Below are the code and all the weights of a small trained network. Each question names an input and a target symbol and asks about switching units off, where a switched-off unit gives its printed mean instead of its output.

import numpy as np


def w(rows, s, z=0):
    codes = np.array(rows[::2]) - 128.0
    scale = np.full(codes.shape[1], s)
    scale[-1] = z or s
    return codes * scale


def norm(h):
    return h / np.sqrt((h * h).mean(-1, keepdims=True) + 1e-5)


def f(y):
    return y / 2 * (1 + np.tanh(0.7978845608 * (y + 0.044715 * y**3)))


def softmax(a):
    e = np.exp(a - a.max(-1, keepdims=True))
    return e / e.sum(-1, keepdims=True)


def log_softmax(a):
    a = a - a.max(-1, keepdims=True)
    return a - np.log(np.exp(a).sum(-1, keepdims=True))


def net(x, mask):
    ids = ['ΛΦΨγεηθπσ'.index(c) for c in x.split()]
    T = len(ids)
    res = E[ids] + P[:T]
    u = 0
    for l in range(2):
        q, k, v = (norm(res) @ M[l].T for M in (Q, K, V))
        z = softmax(np.where(np.tri(T) > 0, q @ k.T / 2**0.5, -1e9)) @ v
        res = res + np.where(mask[u], z, O[l][:, -1]) @ O[l][:, :-1]
        u += 1
        y = f(norm(res) @ A[l][:, :-1].T + A[l][:, -1])
        res = res + np.where(mask[u : u + 4], y, B[l][:, -1]) @ B[l][:, :-1]
        u += 4
    return log_softmax(norm(res)[-1] @ U[:, :-1].T + U[:, -1])


Q, K, V, O, A, B = {}, {}, {}, {}, {}, {}
E = w([
[50,38,123,162,246,97],'Λ',
[103,113,85,196,31,142],'Φ',
[228,140,182,228,164,107],'Ψ',
[31,121,79,53,229,144],'γ',
[33,158,215,154,123,91],'ε',
[127,82,146,139,155,254],'η',
[91,96,62,27,162,75],'θ',
[127,50,171,97,132,49],'π',
[187,249,160,153,198,128],'σ',
],0.0059)
P = w([
[103,108,32,253,240,85],'0',
[108,102,66,204,205,90],'1',
[120,101,82,174,187,94],'2',
[119,105,98,164,170,98],'3',
[117,104,110,146,161,106],'4',
[116,104,123,127,150,113],'5',
[117,99,133,115,137,114],'6',
[123,100,138,100,127,121],'7',
[120,102,152,84,112,119],'8',
[120,102,167,74,107,130],'9',
[123,100,177,60,87,136],'10',
[124,106,187,43,74,140],'11',
[126,105,198,31,54,147],'12',
[129,96,190,29,60,146],'13',
],0.0046)
Q[0] = w([
[57,46,100,93,100,126],'0.h1',
[222,248,109,182,66,148],'0.h1',
],0.013)
K[0] = w([
[187,150,254,25,51,191],'0.h1',
[124,65,90,150,221,78],'0.h1',
],0.0082)
V[0] = w([
[125,47,21,165,83,230],'0.h1',
[255,119,161,63,197,244],'0.h1',
],0.0025)
O[0] = w([
[129,19,118,76,5,254,251],'0.h1',
[235,130,112,199,240,219,8],'0.h1',
],0.0029,0.0012)
A[0] = w([
[138,100,151,183,62,176,160],'0.n1',
[80,166,108,167,138,100,130],'0.n2',
[245,113,158,253,104,143,136],'0.n3',
[174,143,162,135,176,98,254],'0.n4',
],0.0055,0.0032)
B[0] = w([
[94,218,150,104,171,57,253],'0.n1',
[147,104,195,78,179,147,158],'0.n2',
[19,253,111,48,93,95,201],'0.n3',
[223,220,164,138,162,115,213],'0.n4',
],0.0043,0.0026)
Q[1] = w([
[115,125,77,180,83,113],'1.h1',
[251,106,91,165,165,195],'1.h1',
],0.012)
K[1] = w([
[93,1,100,57,131,158],'1.h1',
[206,138,29,231,233,84],'1.h1',
],0.0068)
V[1] = w([
[113,154,2,143,191,114],'1.h1',
[127,203,63,139,19,83],'1.h1',
],0.0041)
O[1] = w([
[190,122,96,55,70,163,195],'1.h1',
[182,168,3,225,115,111,254],'1.h1',
],0.0056,0.0019)
A[1] = w([
[96,209,184,72,26,100,34],'1.n1',
[117,137,181,46,238,116,250],'1.n2',
[132,4,190,75,156,186,141],'1.n3',
[222,78,45,155,98,249,138],'1.n4',
],0.0046,0.0019)
B[1] = w([
[153,74,46,117,186,149,196],'1.n1',
[169,134,154,89,45,172,252],'1.n2',
[127,182,108,255,106,99,192],'1.n3',
[108,139,205,93,32,175,181],'1.n4',
],0.0057,0.0024)
U = w([
[67,88,190,196,216,120,129],'Λ',
[97,107,25,132,72,63,237],'Φ',
[136,236,121,174,182,125,13],'Ψ',
[47,129,126,88,164,254,85],'γ',
[62,105,253,91,105,14,2],'ε',
[135,150,134,183,2,187,188],'η',
[140,32,108,14,130,151,46],'θ',
[186,20,154,181,142,74,61],'π',
[241,181,117,109,211,128,159],'σ',
],0.0073,0.0025)

Each question gives the input, a string of symbols that net reads in full, and the target symbol t.
The units are the heads (2 rows each of Q, K, V and O) and the neurons (one row each of A and B). Each row of codes is followed by its name. A weight is (code - 128) times the scale printed after its matrix; where a second scale follows, it is the last column's (O, A, B and U).
mask holds one flag per unit, layer by layer, with each layer's heads first. A switched-off unit (its flag False) gives its mean, the last column of its rows in O or B, instead of its output. The means were averaged over made-up inputs and are rounded, as every weight is.
A unit's drop is (log p(t) with every unit on - log p(t) with that unit switched off) / (log p(t) with every unit on - log p(t) with every unit switched off).
unit that matters most: the unit with the biggest drop
top k neurons: the k neurons with the biggest drops, biggest first
k most important neurons of layer l: the k neurons of layer l with the biggest drops, biggest first
drop when u is switched off: that unit's drop, to one decimal
input Φ σ γ η ε π θ Ψ π Λ, target π: unit that matters most -> 0.n3
input η σ π σ η, target η: top 2 neurons -> 1.n3, 1.n4
input η γ σ η Ψ Φ γ γ Ψ σ σ η γ, target η: 2 most important neurons of layer 1 -> 1.n2, 1.n3
input Φ θ γ γ η σ Φ η Φ Φ σ γ Φ Φ, target Φ: top 2 neurons -> 0.n1, 1.n2
input Φ Φ σ Φ σ π η η π Λ η π, target η: top 2 neurons -> 1.n3, 1.n2
input η σ θ η γ Λ η Λ, target η: top 2 neurons -> 1.n3, 1.n2
input Ψ η σ γ θ π Ψ η θ, target η: 2 most important neurons of layer 1 -> 1.n3, 1.n4
input Φ ε Ψ Ψ Φ Φ σ θ, target σ: 2 most important neurons of layer 0 -> 0.n4, 0.n3
input γ σ Φ σ γ θ Φ Φ Φ Ψ π, target π: 2 most important neurons of layer 1 -> 1.n4, 1.n2
input θ Φ η Λ θ Φ θ σ Ψ γ, target σ: 2 most important neurons of layer 1 -> 1.n4, 1.n2
input η η γ ε γ, target ε: 2 most important neurons of layer 0 -> 0.n2, 0.n3
input Φ σ ε Φ Φ η θ, target η: 3 most important neurons of layer 1 -> 1.n4, 1.n3, 1.n1
input γ Φ γ γ Φ Φ Φ Λ η Φ γ Φ π, target Φ: 2 most important neurons of layer 0 -> 0.n1, 0.n2
input θ Φ σ Φ ε σ Φ Φ η γ, target η: unit that matters most -> 0.h1
input Φ Φ Ψ Φ Φ Φ π Φ σ γ π, target π: top 2 neurons -> 0.n3, 0.n1
input Φ η Φ Ψ Φ σ γ Φ σ γ, target σ: drop when 0.n3 is switched off -> 0.2
input σ σ π σ σ θ Ψ η σ Φ η γ Φ Ψ, target Ψ: drop when 0.n3 is switched off -> 0.8
input θ γ Ψ Λ η Φ Φ Φ Φ Φ Φ Λ π, target Φ: drop when 1.h1 is switched off -> 0.3
input σ Φ θ γ, target θ: drop when 1.n3 is switched off -> -0.3
input Λ γ θ, target θ: top neuron -> 1.n2
